Below is a small trained network, with its code and all its weights. Each question gives an input and a class and asks what happens when units are switched off, that is, made to give their printed mean instead of their output.

import numpy as np


def w(rows, s, z=0):
    codes = np.array(rows[::2]) - 128.0
    scale = np.full(codes.shape[1], s)
    scale[-1] = z or s
    return codes * scale


def f(y):
    return y / 2 * (1 + np.tanh(0.7978845608 * (y + 0.044715 * y**3)))


def log_softmax(a):
    a = a - a.max(-1, keepdims=True)
    return a - np.log(np.exp(a).sum(-1, keepdims=True))


def net(x, mask):
    res = np.array(x, float).reshape(1, 6) / 4 @ E
    y = f(res @ A[0][:, :-1].T + A[0][:, -1])
    res = res + np.where(mask, y, B[0][:, -1]) @ B[0][:, :-1]
    return log_softmax(res[-1] @ U[:, :-1].T + U[:, -1])


A, B = {}, {}
E = w([
[127,127,128,128],'x0',
[229,128,87,104],'x1',
[127,130,121,133],'x2',
[97,140,50,42],'x3',
[128,130,127,130],'x4',
[117,8,101,140],'x5',
],0.015)
A[0] = w([
[104,209,172,129,225],'N1',
[151,108,105,131,129],'N2',
[111,136,207,177,181],'N3',
[215,136,153,108,239],'N4',
[180,106,132,191,183],'N5',
[157,106,179,185,254],'N6',
[157,144,66,54,156],'N7',
[77,198,202,145,239],'N8',
[163,53,78,76,131],'N9',
[10,109,102,142,231],'N10',
[191,195,125,118,139],'N11',
],0.011,0.0058)
B[0] = w([
[70,202,47,190,230],'N1',
[181,82,100,135,148],'N2',
[104,60,94,254,216],'N3',
[217,174,128,181,210],'N4',
[199,102,185,150,199],'N5',
[189,69,174,211,230],'N6',
[139,196,56,153,211],'N7',
[61,152,89,201,248],'N8',
[116,64,54,160,217],'N9',
[25,107,195,67,244],'N10',
[159,218,186,122,191],'N11',
],0.0085,0.012)
U = w([
[114,82,25,207,232],'0',
[197,184,243,151,239],'1',
[51,189,117,68,95],'2',
[179,199,90,58,36],'3',
[109,26,234,146,85],'4',
[239,32,158,113,7],'5',
[57,43,140,3,132],'6',
],0.0081,0.0017)

Each question gives the input, the list of numbers given to net, and the class t.
The units are the neurons (one row each of A and B). Each row of codes is followed by its name. A weight is (code - 128) times the scale printed after its matrix; where a second scale follows, it is the last column's (A, B and U).
mask holds one flag per neuron, in row order. A switched-off neuron (its flag False) gives its mean, the last column of its row in B, instead of its output. The means were averaged over made-up inputs and are rounded, as every weight is.
A unit's drop is (log p(t) with every unit on - log p(t) with that unit switched off) / (log p(t) with every unit on - log p(t) with every unit switched off).
The circuit of an input: a set's keep is (log p(t) with only the set's units on - log p(t) with every unit switched off) / (log p(t) with every unit on - log p(t) with every unit switched off). Starting from all 11 units, units are removed one at a time, each time the one whose removal leaves the highest keep (on an exact tie, the one counted first), for as long as the keep stays at least 0.8.
circuit, biggest first: the units of the circuit, biggest drop first
most important unit: the unit with the biggest drop
k most important neurons: the k neurons with the biggest drops, biggest first
drop of u: that unit's drop, to one decimal
input [-8,1,-5,-4,-7,2], class 5: most important unit -> N10
input [-3,5,0,1,1,-2], class 3: circuit, biggest first -> N6, N3
input [2,5,-2,2,0,-6], class 3: circuit, biggest first -> N6, N3
input [3,8,2,0,-5,-3], class 1: 3 most important neurons -> N11, N4, N1
input [2,2,7,2,1,0], class 3: 3 most important neurons -> N3, N8, N6
input [5,1,-6,-1,8,-3], class 1: 2 most important neurons -> N9, N11
input [4,1,8,-1,8,-1], class 1: 2 most important neurons -> N9, N3
input [3,5,-7,1,-4,-1], class 3: 3 most important neurons -> N6, N3, N7
input [-4,-1,2,-4,4,-5], class 0: drop of N8 -> 0.3
input [-5,-8,1,2,6,6], class 6: drop of N10 -> 0.1
input [5,-3,-1,0,6,7], class 4: drop of N3 -> -0.1
input [6,-7,7,5,-6,0], class 2: drop of N1 -> 0.0
